Small tables with named rows and columns. After each table, cells are looked up by row and column.

Dov:
       Kuzadiv   Vilo   Kesum     Rul     Bol  Mulis  Dezet     Tam
Gipoz    4.042  5.343   3.591  -8.445   3.495  4.895  6.164   3.051
Dum     -1.644  5.278  -1.248   3.504  -3.512  5.343  8.600  -2.189
Fub     -0.156  5.154  -1.409   4.807  -3.282  5.283  6.095   0.059

What is the Tam of Gipoz in Dov? 3.051
What is the Rul of Gipoz in Dov? -8.445
What is the Dezet of Gipoz in Dov? 6.164
What is the Bol of Dum in Dov? -3.512
What is the Dezet of Dum in Dov? 8.600
What is the Mulis of Fub in Dov? 5.283
What is the Kesum of Fub in Dov? -1.409
What is the Kuzadiv of Dum in Dov? -1.644
What is the Mulis of Gipoz in Dov? 4.895
What is the Mulis of Dum in Dov? 5.343
What is the Bol of Fub in Dov? -3.282
What is the Rul of Dum in Dov? 3.504
What is the Kuzadiv of Gipoz in Dov? 4.042
What is the Kesum of Gipoz in Dov? 3.591
What is the Kuzadiv of Fub in Dov? -0.156
What is the Tam of Dum in Dov? -2.189
What is the Bol of Gipoz in Dov? 3.495
What is the Vilo of Gipoz in Dov? 5.343
What is the Tam of Fub in Dov? 0.059

Table Boso
|  | Suneko | Dudet | Rok | Kud | Gik | Momab | Bur |
|---|---|---|---|---|---|---|---|
| Lumid | 250 | 481 | 106 | 451 | -12 | 142 | -103 |
| Lenu | 231 | 297 | 207 | 235 | 88 | 842 | 309 |
| Gugasa | 369 | 143 | 222 | 217 | 655 | -158 | 338 |
| Ked | 248 | 84 | 218 | 504 | 178 | 546 | 890 |
| Miguk | -139 | -8 | 215 | 354 | 410 | 217 | 103 |
| Notelo | 441 | 92 | 118 | 344 | -210 | 149 | 702 |
| Renif | -28 | 322 | 167 | -45 | 98 | 212 | 384 |
| Keba | 392 | 261 | 229 | 62 | 636 | -35 | 395 |
| Pogaso | 166 | 132 | 110 | 172 | -77 | -169 | 300 |
| Zos | -102 | -697 | 98 | 166 | 157 | 105 | -19 |
| Tabine | 203 | 15 | 217 | 212 | 166 | -160 | 9 |
| Pavazi | 55 | 817 | 118 | 98 | 310 | 243 | 228 |

What is the Rok of Renif in Boso?
167
What is the Suneko of Zos in Boso?
-102
What is the Bur of Gugasa in Boso?
338
What is the Bur of Renif in Boso?
384
What is the Gik of Ked in Boso?
178
What is the Dudet of Ked in Boso?
84
What is the Kud of Keba in Boso?
62
What is the Kud of Miguk in Boso?
354
What is the Kud of Zos in Boso?
166
What is the Gik of Gugasa in Boso?
655
What is the Gik of Renif in Boso?
98
What is the Momab of Lenu in Boso?
842
What is the Rok of Lenu in Boso?
207
Row with the largest Rok: Keba

